Below are the code and all the weights of a small trained network. Each question names an input and a class and asks about switching units off, where a switched-off unit gives its printed mean instead of its output.

import numpy as np


def w(rows, s, z=0):
    codes = np.array(rows[::2]) - 128.0
    scale = np.full(codes.shape[1], s)
    scale[-1] = z or s
    return codes * scale


def norm(h):
    return h / np.sqrt((h * h).mean(-1, keepdims=True) + 1e-5)


def f(y):
    return np.maximum(y, 0)


def log_softmax(a):
    a = a - a.max(-1, keepdims=True)
    return a - np.log(np.exp(a).sum(-1, keepdims=True))


def net(x, mask):
    res = np.array(x, float).reshape(1, 5) / 4 @ E
    u = 0
    for l in range(3):
        y = f(norm(res) @ A[l][:, :-1].T + A[l][:, -1])
        res = res + np.where(mask[u : u + 4], y, B[l][:, -1]) @ B[l][:, :-1]
        u += 4
    return log_softmax(norm(res)[-1] @ U[:, :-1].T + U[:, -1])


A, B = {}, {}
E = w([
[29,114,98,77,97,9,87,206,169,101],'x0',
[144,121,81,80,255,103,93,174,66,163],'x1',
[181,92,58,93,125,109,206,108,161,88],'x2',
[200,111,106,229,192,130,101,132,224,194],'x3',
[120,223,161,99,166,66,188,74,145,182],'x4',
],0.0072)
A[0] = w([
[130,2,193,154,160,216,122,222,205,105,123],'0.n1',
[180,75,77,55,146,116,218,107,136,90,3],'0.n2',
[109,77,237,102,149,152,249,187,26,56,137],'0.n3',
[145,183,227,162,129,130,65,189,44,138,17],'0.n4',
],0.0072,0.0037)
B[0] = w([
[87,158,71,92,151,147,187,79,113,134,254],'0.n1',
[175,188,100,182,78,96,2,143,132,143,207],'0.n2',
[87,123,114,147,197,110,171,167,134,109,250],'0.n3',
[147,195,97,152,80,144,82,176,159,126,191],'0.n4',
],0.013,0.0048)
A[1] = w([
[106,101,198,142,59,163,146,55,192,59,13],'1.n1',
[172,108,157,178,171,138,116,201,38,187,171],'1.n2',
[195,92,99,151,107,52,154,69,89,84,6],'1.n3',
[151,186,162,89,108,73,157,81,137,255,81],'1.n4',
],0.0091,0.0015)
B[1] = w([
[144,140,142,79,248,119,57,114,170,145,213],'1.n1',
[139,89,146,123,134,99,102,100,178,106,212],'1.n2',
[120,209,156,156,121,173,96,124,161,127,182],'1.n3',
[98,104,73,98,127,208,158,145,96,123,254],'1.n4',
],0.015,0.0051)
A[2] = w([
[79,137,236,189,103,180,46,193,56,246,90],'2.n1',
[55,75,98,190,92,16,191,107,255,236,252],'2.n2',
[128,153,184,124,125,104,187,178,126,68,94],'2.n3',
[231,168,213,244,230,203,203,50,114,83,122],'2.n4',
],0.0059,0.0032)
B[2] = w([
[211,99,44,232,68,89,103,109,254,107,160],'2.n1',
[121,120,190,164,103,62,194,175,96,143,221],'2.n2',
[23,185,160,173,202,236,111,170,74,134,152],'2.n3',
[82,78,158,115,70,10,137,228,47,116,253],'2.n4',
],0.0098,0.0054)
U = w([
[180,240,62,215,39,145,47,162,194,121,90],'0',
[92,115,134,170,166,131,190,176,98,131,255],'1',
[155,117,128,47,243,118,55,118,161,153,148],'2',
[87,117,33,54,104,255,182,106,79,127,170],'3',
[132,59,216,110,53,43,145,204,67,134,117],'4',
[154,114,120,118,46,215,125,42,128,144,48],'5',
[171,69,211,86,13,183,135,1,85,156,12],'6',
],0.0087,0.0041)

Each question gives the input, the list of numbers given to net, and the class t.
The units are the neurons (one row each of A and B). Each row of codes is followed by its name. A weight is (code - 128) times the scale printed after its matrix; where a second scale follows, it is the last column's (A, B and U).
mask holds one flag per neuron, layer by layer. A switched-off neuron (its flag False) gives its mean, the last column of its row in B, instead of its output. The means were averaged over made-up inputs and are rounded, as every weight is.
A unit's drop is (log p(t) with every unit on - log p(t) with that unit switched off) / (log p(t) with every unit on - log p(t) with every unit switched off).
The circuit of an input: a set's keep is (log p(t) with only the set's units on - log p(t) with every unit switched off) / (log p(t) with every unit on - log p(t) with every unit switched off). Starting from all 12 units, units are removed one at a time, each time the one whose removal leaves the highest keep (on an exact tie, the one counted first), for as long as the keep stays at least 0.8.
circuit, biggest first: the units of the circuit, biggest drop first
most important unit: the unit with the biggest drop
top k neurons: the k neurons with the biggest drops, biggest first
k most important neurons of layer l: the k neurons of layer l with the biggest drops, biggest first
input [7,-2,0,1,-7], class 3: top 4 neurons	0.n1; 2.n4; 1.n2; 0.n3
input [-2,1,1,6,-7], class 3: most important unit	0.n1
input [-4,1,-1,-5,-3], class 1: 2 most important neurons of layer 1	1.n4; 1.n1
input [-6,1,-4,0,2], class 4: top 3 neurons	2.n4; 0.n2; 1.n2
input [7,-4,-7,-7,-4], class 0: top 4 neurons	2.n1; 2.n4; 0.n1; 0.n4
input [4,3,-8,-3,-4], class 0: top 2 neurons	0.n4; 2.n1
input [4,-7,-2,-3,6], class 2: top 2 neurons	1.n1; 0.n1
input [2,-7,1,5,-4], class 2: top 3 neurons	1.n1; 0.n3; 1.n4
input [-2,-6,2,-5,5], class 2: top 3 neurons	1.n1; 0.n1; 2.n2
input [-8,5,7,-3,1], class 4: top 4 neurons	2.n4; 0.n3; 1.n1; 0.n4
input [-7,-6,-3,-2,-1], class 4: top 3 neurons	2.n4; 0.n3; 1.n4
input [6,7,8,-1,-8], class 0: top 3 neurons	0.n2; 1.n4; 1.n1
input [1,2,-6,6,-1], class 0: top 2 neurons	0.n4; 0.n3
input [-5,-7,-1,0,-6], class 2: 2 most important neurons of layer 1	1.n1; 1.n4
input [-3,0,-5,7,-3], class 1: circuit, biggest first	0.n1; 2.n4
input [-5,2,2,3,8], class 3: circuit, biggest first	1.n4
input [5,5,-3,-1,6], class 3: 2 most important neurons of layer 2	2.n4; 2.n2
input [5,0,6,2,0], class 0: 2 most important neurons of layer 0	0.n2; 0.n3
input [-2,-5,-5,-4,-7], class 3: 3 most important neurons of layer 0	0.n1; 0.n2; 0.n3
input [3,-6,3,-2,8], class 3: 2 most important neurons of layer 1	1.n4; 1.n2
input [-4,-1,4,-8,-6], class 1: circuit, biggest first	0.n3
